Below is a small trained network, with its code and all its weights. Each question gives an input and a class and asks what happens when units are switched off, that is, made to give their printed mean instead of their output.

import numpy as np


def w(rows, s, z=0):
    codes = np.array(rows[::2]) - 128.0
    scale = np.full(codes.shape[1], s)
    scale[-1] = z or s
    return codes * scale


def norm(h):
    return h / np.sqrt((h * h).mean(-1, keepdims=True) + 1e-5)


def f(y):
    return y / 2 * (1 + np.tanh(0.7978845608 * (y + 0.044715 * y**3)))


def log_softmax(a):
    a = a - a.max(-1, keepdims=True)
    return a - np.log(np.exp(a).sum(-1, keepdims=True))


def net(x, mask):
    res = np.array(x, float).reshape(1, 7) / 4 @ E
    u = 0
    for l in range(3):
        y = f(norm(res) @ A[l][:, :-1].T + A[l][:, -1])
        res = res + np.where(mask[u : u + 6], y, B[l][:, -1]) @ B[l][:, :-1]
        u += 6
    return log_softmax(norm(res)[-1] @ U[:, :-1].T + U[:, -1])


A, B = {}, {}
E = w([
[106,120,116,157,180,216],'x0',
[121,148,129,140,96,174],'x1',
[35,154,141,154,153,60],'x2',
[63,83,92,62,109,105],'x3',
[79,201,129,136,224,148],'x4',
[105,68,253,68,132,122],'x5',
[192,88,156,84,168,110],'x6',
],0.0051)
A[0] = w([
[101,18,167,32,143,127,191],'L0N1',
[120,50,163,129,52,164,1],'L0N2',
[145,161,181,252,153,165,26],'L0N3',
[149,76,118,173,88,156,112],'L0N4',
[190,165,130,111,167,116,78],'L0N5',
[227,155,174,152,50,181,49],'L0N6',
],0.011,0.0015)
B[0] = w([
[215,13,208,128,103,116,254],'L0N1',
[182,36,204,137,154,121,187],'L0N2',
[102,176,133,242,92,227,214],'L0N3',
[180,118,130,126,142,107,168],'L0N4',
[176,71,185,148,152,137,161],'L0N5',
[255,50,201,189,149,51,229],'L0N6',
],0.0085,0.0061)
A[1] = w([
[242,161,30,191,155,147,137],'L1N1',
[184,78,48,69,180,226,7],'L1N2',
[153,125,50,169,129,232,31],'L1N3',
[140,225,252,174,63,33,76],'L1N4',
[254,76,42,209,70,68,115],'L1N5',
[144,158,222,132,210,105,157],'L1N6',
],0.0066,0.0018)
B[1] = w([
[67,55,102,47,163,150,195],'L1N1',
[136,104,57,68,146,159,128],'L1N2',
[99,112,62,113,109,183,152],'L1N3',
[156,100,15,115,88,160,179],'L1N4',
[55,101,93,1,162,135,255],'L1N5',
[227,115,131,111,90,141,186],'L1N6',
],0.0092,0.0058)
A[2] = w([
[123,126,213,153,192,109,247],'L2N1',
[106,46,255,121,118,114,112],'L2N2',
[250,200,121,130,208,106,227],'L2N3',
[84,171,145,126,60,39,57],'L2N4',
[70,193,116,180,207,179,190],'L2N5',
[50,83,189,137,52,129,198],'L2N6',
],0.0095,0.0014)
B[2] = w([
[195,104,67,137,62,8,169],'L2N1',
[182,36,183,167,158,137,255],'L2N2',
[141,1,156,116,81,100,161],'L2N3',
[210,239,146,74,132,83,131],'L2N4',
[213,132,115,182,35,165,187],'L2N5',
[227,149,85,129,166,69,161],'L2N6',
],0.0079,0.0084)
U = w([
[126,180,75,236,62,228,160],'0',
[135,244,96,95,108,40,92],'1',
[27,171,206,149,150,106,3],'2',
[68,75,54,37,152,168,109],'3',
[226,1,194,121,134,84,182],'4',
],0.0088,0.0052)

Each question gives the input, the list of numbers given to net, and the class t.
The units are the neurons (one row each of A and B). Each row of codes is followed by its name. A weight is (code - 128) times the scale printed after its matrix; where a second scale follows, it is the last column's (A, B and U).
mask holds one flag per neuron, layer by layer. A switched-off neuron (its flag False) gives its mean, the last column of its row in B, instead of its output. The means were averaged over made-up inputs and are rounded, as every weight is.
A unit's drop is (log p(t) with every unit on - log p(t) with that unit switched off) / (log p(t) with every unit on - log p(t) with every unit switched off).
The circuit of an input: a set's keep is (log p(t) with only the set's units on - log p(t) with every unit switched off) / (log p(t) with every unit on - log p(t) with every unit switched off). Starting from the 12 units with the biggest drops (on a tie, the unit counted first), units are removed one at a time, each time the one whose removal leaves the highest keep (on an exact tie, the one counted first), for as long as the keep stays at least 0.8.
units of the circuit, in order: the units of the circuit, biggest drop first
most important unit: the unit with the biggest drop
k most important neurons: the k neurons with the biggest drops, biggest first
top k neurons in layer l: the k neurons of layer l with the biggest drops, biggest first
drop when u is switched off: that unit's drop, to one decimal
input [4,6,-8,1,4,-5,4], class 3: most important unit => L0N1
input [-5,-5,-3,2,7,-1,-5], class 1: 4 most important neurons => (L0N1, L0N2, L0N6, L0N3)
input [7,8,0,2,-8,-5,-3], class 3: units of the circuit, in order => (L0N1, L1N5, L2N2)
input [0,-6,-1,-4,3,-7,7], class 3: units of the circuit, in order => (L1N1, L0N1, L0N6)
input [-8,0,-6,7,4,-5,-5], class 1: 2 most important neurons => (L0N6, L0N1)
input [-7,4,0,7,-7,-7,4], class 3: 2 most important neurons => (L1N5, L0N1)
input [5,6,-2,2,0,-4,8], class 3: 2 most important neurons => (L0N1, L0N2)
input [-8,8,8,-5,1,-5,3], class 0: 2 most important neurons => (L0N6, L0N1)
input [-2,1,6,-5,-6,1,-7], class 0: top 2 neurons in layer 0 => (L0N1, L0N3)
input [-3,7,3,7,6,-4,-2], class 1: 2 most important neurons => (L0N3, L2N4)
input [-3,5,4,-3,-2,-4,-4], class 0: top 2 neurons in layer 0 => (L0N1, L0N3)
input [-8,8,8,-7,-1,1,0], class 0: drop when L1N5 is switched off => 0.0
input [6,4,-8,5,-2,-5,4], class 3: drop when L1N5 is switched off => 0.3
input [-7,-1,3,-1,-1,-5,1], class 3: drop when L1N5 is switched off => 0.1
input [7,-2,0,-6,3,7,-3], class 0: most important unit => L0N3
